[[147 139 149 130 110 132 136 127 138 136 130 111 145]
 [142 109 135 132 147 125 132 149 149 110 113 151 111]
 [148 123 133 115 143 118 115 119 114 147 113 142 136]
 [110 124 122 143 138 125 141 140 148 143 108 118 146]
 [125 145 123 142 140 149 138 131 124 124 145 119 139]
 [146 131 149 136 110 112 118 146 107 142 150 139 107]
 [126 119 109 148 128 148 141 108 141 149 114 134 135]]
|
[[139 149 130 110 132 136 127 138 136 130 111 145 147]
 [109 135 132 147 125 132 149 149 110 113 151 111 142]
 [123 133 115 143 118 115 119 114 147 113 142 136 148]
 [124 122 143 138 125 141 140 148 143 108 118 146 110]
 [145 123 142 140 149 138 131 124 124 145 119 139 125]
 [131 149 136 110 112 118 146 107 142 150 139 107 146]
 [119 109 148 128 148 141 108 141 149 114 134 135 126]]

[[139 128 130 127 132 104 140]
 [118 118 142 123 140 107 131]
 [114 142 108 117 107 149 128]
 [114 124 120 128 127 137 128]]
|
[[128 130 127 132 104 140 139]
 [118 142 123 140 107 131 118]
 [142 108 117 107 149 128 114]
 [124 120 128 127 137 128 114]]

[[129 135 129 127 129 119 131]
 [137 129 116 130 115 152 137]
 [140 130 124 119 126 131 135]
 [122 134 130 133 132 128 127]
 [135 125 127 119 121 111 131]
 [119 124 128 135 127 134 123]
 [132 113 121 132 109 133 127]
 [125 146 129 138 133 129 134]
 [119 121 127 133 133 150 122]
 [132 124 130 124 123 109 128]
 [127 127 130 120 136 128 126]
 [132 130 125 126 124 131 131]]
|
[[135 129 127 129 119 131 129]
 [129 116 130 115 152 137 137]
 [130 124 119 126 131 135 140]
 [134 130 133 132 128 127 122]
 [125 127 119 121 111 131 135]
 [124 128 135 127 134 123 119]
 [113 121 132 109 133 127 132]
 [146 129 138 133 129 134 125]
 [121 127 133 133 150 122 119]
 [124 130 124 123 109 128 132]
 [127 130 120 136 128 126 127]
 [130 125 126 124 131 131 132]]

[[121 108 104 148 106 130]
 [107 151 143 119 143 106]
 [126 148 153 107 151 125]
 [145 110 117 145 120 149]
 [147 119 141 107 146 154]
 [106 142 104 148 105 106]
 [112 148 138 109 135 113]
 [146 113 150 104 150 152]]
|
[[108 104 148 106 130 121]
 [151 143 119 143 106 107]
 [148 153 107 151 125 126]
 [110 117 145 120 149 145]
 [119 141 107 146 154 147]
 [142 104 148 105 106 106]
 [148 138 109 135 113 112]
 [113 150 104 150 152 146]]

[[117 115 136 117 128 115]
 [103 120 114 129 116 120]]
|
[[115 136 117 128 115 117]
 [120 114 129 116 120 103]]

[[105 102 148 109 151 107 109]
 [151 131 105 107 149 144 107]
 [105 138 146 152 102 114 148]]
|
[[102 148 109 151 107 109 105]
 [131 105 107 149 144 107 151]
 [138 146 152 102 114 148 105]]

[[129 142]
 [113 121]
 [ 99 130]
 [109 121]
 [123 146]
 [144 117]
 [150 126]
 [114 121]
 [138 113]
 [119 145]]
|
[[142 129]
 [121 113]
 [130  99]
 [121 109]
 [146 123]
 [117 144]
 [126 150]
 [121 114]
 [113 138]
 [145 119]]
---
[[140 128 103 140 110 145 107]
 [112 143 157 115 128 142 150]
 [127 121 132 133 139 116 129]
 [153  99 106 151 133 105 103]]
|
[[107 150 129 103]
 [145 142 116 105]
 [110 128 139 133]
 [140 115 133 151]
 [103 157 132 106]
 [128 143 121  99]
 [140 112 127 153]]

[[105 145]
 [113 113]]
|
[[145 113]
 [105 113]]

[[109 149]
 [112 146]]
|
[[149 146]
 [109 112]]

[[148 147 106]
 [108 104 143]
 [121 147 127]
 [108 128 149]
 [151 149 107]
 [126 151 124]
 [117 108 144]]
|
[[106 143 127 149 107 124 144]
 [147 104 147 128 149 151 108]
 [148 108 121 108 151 126 117]]

[[127 127 115 149 108 133 120 121 129 147]
 [120 131 114 148 109 131 122 122 134 158]]
|
[[147 158]
 [129 134]
 [121 122]
 [120 122]
 [133 131]
 [108 109]
 [149 148]
 [115 114]
 [127 131]
 [127 120]]

[[111 100 153 125 146 102 114]
 [129 135 116 138 130 135 142]
 [145 139 129 123 118 136 127]
 [120 114 145 126 138 114 119]
 [134 129 137 123 126 128 122]
 [126 130 125 134 132 130 134]
 [134 131 133 126 127 130 126]
 [126 126 126 133 132 127 134]]
|
[[114 142 127 119 122 134 126 134]
 [102 135 136 114 128 130 130 127]
 [146 130 118 138 126 132 127 132]
 [125 138 123 126 123 134 126 133]
 [153 116 129 145 137 125 133 126]
 [100 135 139 114 129 130 131 126]
 [111 129 145 120 134 126 134 126]]

[[136 138 109 104 135]
 [136 139 108 104 136]
 [137 132 120 137 125]
 [120 122 140 133 123]
 [121 123 138 136 124]
 [124 128 129 128 107]
 [136 131 122 136 124]]
|
[[135 136 125 123 124 107 124]
 [104 104 137 133 136 128 136]
 [109 108 120 140 138 129 122]
 [138 139 132 122 123 128 131]
 [136 136 137 120 121 124 136]]

[[127 128 128 126 127 129 129 128 128 127 128 128 129]
 [124 122 125 146 127 151 124 125 122 152 124 151 147]
 [128 128 128 126 127 128 128 127 127 128 128 128 129]]
|
[[129 147 129]
 [128 151 128]
 [128 124 128]
 [127 152 128]
 [128 122 127]
 [128 125 127]
 [129 124 128]
 [129 151 128]
 [127 127 127]
 [126 146 126]
 [128 125 128]
 [128 122 128]
 [127 124 128]]

[[115 135 137 118 142 126 153 146 134 120 137 146 132 144 115]
 [132 123 149 134 123 131 133 108 143 115 116 148 123 148 122]]
|
[[115 122]
 [144 148]
 [132 123]
 [146 148]
 [137 116]
 [120 115]
 [134 143]
 [146 108]
 [153 133]
 [126 131]
 [142 123]
 [118 134]
 [137 149]
 [135 123]
 [115 132]]
